Here is a tiny trained network, its code and every weight. The questions are about switching its units off for an input and a class, where a switched-off unit gives its printed mean instead of its output.

import numpy as np


def w(rows, s, z=0):
    codes = np.array(rows[::2]) - 128.0
    scale = np.full(codes.shape[1], s)
    scale[-1] = z or s
    return codes * scale


def f(y):
    return np.maximum(y, 0)


def log_softmax(a):
    a = a - a.max(-1, keepdims=True)
    return a - np.log(np.exp(a).sum(-1, keepdims=True))


def net(x, mask):
    res = np.array(x, float).reshape(1, 6) / 4 @ E
    y = f(res @ A[0][:, :-1].T + A[0][:, -1])
    res = res + np.where(mask, y, B[0][:, -1]) @ B[0][:, :-1]
    return log_softmax(res[-1] @ U[:, :-1].T + U[:, -1])


A, B = {}, {}
E = w([
[127,124,133,112,133,136,131,130,128,120,131,128],'x0',
[122,131,182,29,78,78,134,51,123,212,51,162],'x1',
[78,8,60,146,78,231,162,142,161,201,116,164],'x2',
[133,129,130,138,128,129,132,123,139,129,128,125],'x3',
[181,146,179,168,31,181,194,107,20,144,196,96],'x4',
[120,132,130,138,135,140,124,121,117,128,106,118],'x5',
],0.011)
A[0] = w([
[143,192,178,126,157,95,120,130,131,107,139,127,62],'n1',
[182,254,204,110,168,44,124,107,79,56,142,112,104],'n2',
[170,167,183,142,45,174,190,102,48,156,193,103,61],'n3',
[137,139,175,61,94,95,118,61,116,218,76,179,47],'n4',
[173,139,180,149,40,162,175,120,58,125,164,92,74],'n5',
[118,119,175,53,80,74,151,44,134,213,77,146,59],'n6',
[81,134,83,86,225,85,46,144,225,119,67,158,57],'n7',
[91,15,61,145,67,225,191,134,137,208,118,187,119],'n8',
[139,114,61,211,199,174,132,190,128,50,215,87,2],'n9',
],0.0084,0.0039)
B[0] = w([
[109,142,122,89,109,115,119,90,114,176,146,90,165],'n1',
[129,136,86,45,138,137,19,77,234,209,205,49,223],'n2',
[93,31,150,202,212,41,169,120,99,144,70,188,216],'n3',
[183,183,88,151,66,197,156,167,149,33,142,162,189],'n4',
[66,69,130,152,199,93,188,149,120,175,69,188,205],'n5',
[159,216,166,167,62,209,167,204,53,35,140,131,196],'n6',
[80,41,162,201,189,46,213,127,54,182,69,187,230],'n7',
[130,178,95,41,141,82,30,53,213,213,186,2,250],'n8',
[196,219,161,141,33,210,158,191,69,5,129,165,231],'n9',
],0.0073,0.018)
U = w([
[113,130,106,96,117,120,24,69,166,176,153,19,245],'0',
[90,1,127,175,179,83,163,121,105,142,60,226,24],'1',
[141,190,122,152,22,201,130,165,109,27,119,161,2],'2',
],0.0093,0.00021)

Each question gives the input, the list of numbers given to net, and the class t.
The units are the neurons (one row each of A and B). Each row of codes is followed by its name. A weight is (code - 128) times the scale printed after its matrix; where a second scale follows, it is the last column's (A, B and U).
mask holds one flag per neuron, in row order. A switched-off neuron (its flag False) gives its mean, the last column of its row in B, instead of its output. The means were averaged over made-up inputs and are rounded, as every weight is.
A unit's drop is (log p(t) with every unit on - log p(t) with that unit switched off) / (log p(t) with every unit on - log p(t) with every unit switched off).
The circuit of an input: a set's keep is (log p(t) with only the set's units on - log p(t) with every unit switched off) / (log p(t) with every unit on - log p(t) with every unit switched off). Starting from all 9 units, units are removed one at a time, each time the one whose removal leaves the highest keep (on an exact tie, the one counted first), for as long as the keep stays at least 0.8.
circuit, biggest first: the units of the circuit, biggest drop first
most important unit: the unit with the biggest drop
k most important neurons: the k neurons with the biggest drops, biggest first
drop of u: that unit's drop, to one decimal
input [6,-4,-4,-1,-7,2], class 1: circuit, biggest first	[n7]
input [-8,-7,2,-3,8,-7], class 1: 2 most important neurons	[n3; n5]
input [-3,3,0,-4,-2,8], class 2: circuit, biggest first	[n3; n8]
input [-3,7,5,5,4,1], class 2: 3 most important neurons	[n6; n4; n2]
input [-4,7,4,1,-5,7], class 2: 2 most important neurons	[n6; n4]
input [-8,-7,7,-6,3,0], class 0: 2 most important neurons	[n8; n6]
input [2,8,8,-2,-4,-4], class 0: 2 most important neurons	[n8; n9]
input [1,4,-2,8,5,8], class 1: 3 most important neurons	[n3; n9; n5]
input [7,-7,-5,-5,-5,-5], class 2: 2 most important neurons	[n9; n8]
input [-5,0,5,6,-5,-3], class 0: 2 most important neurons	[n8; n3]
input [-8,-5,8,-4,7,1], class 0: 2 most important neurons	[n8; n7]
input [-2,4,-6,-2,-7,4], class 1: 2 most important neurons	[n7; n8]
input [-8,-5,6,8,7,-8], class 1: 3 most important neurons	[n3; n5; n2]
input [-5,4,7,-1,-3,-7], class 0: most important unit	n8
input [-4,4,-3,-1,-1,-2], class 2: 3 most important neurons	[n8; n6; n4]
input [3,3,-6,1,-7,-2], class 1: 2 most important neurons	[n7; n8]
input [-3,2,-3,2,-8,-3], class 1: drop of n7	1.6
input [5,-3,7,-3,-5,-1], class 0: drop of n8	2.4
input [2,3,5,-7,0,-7], class 0: drop of n8	1.4
input [5,-8,4,1,-2,2], class 2: circuit, biggest first	[n9]
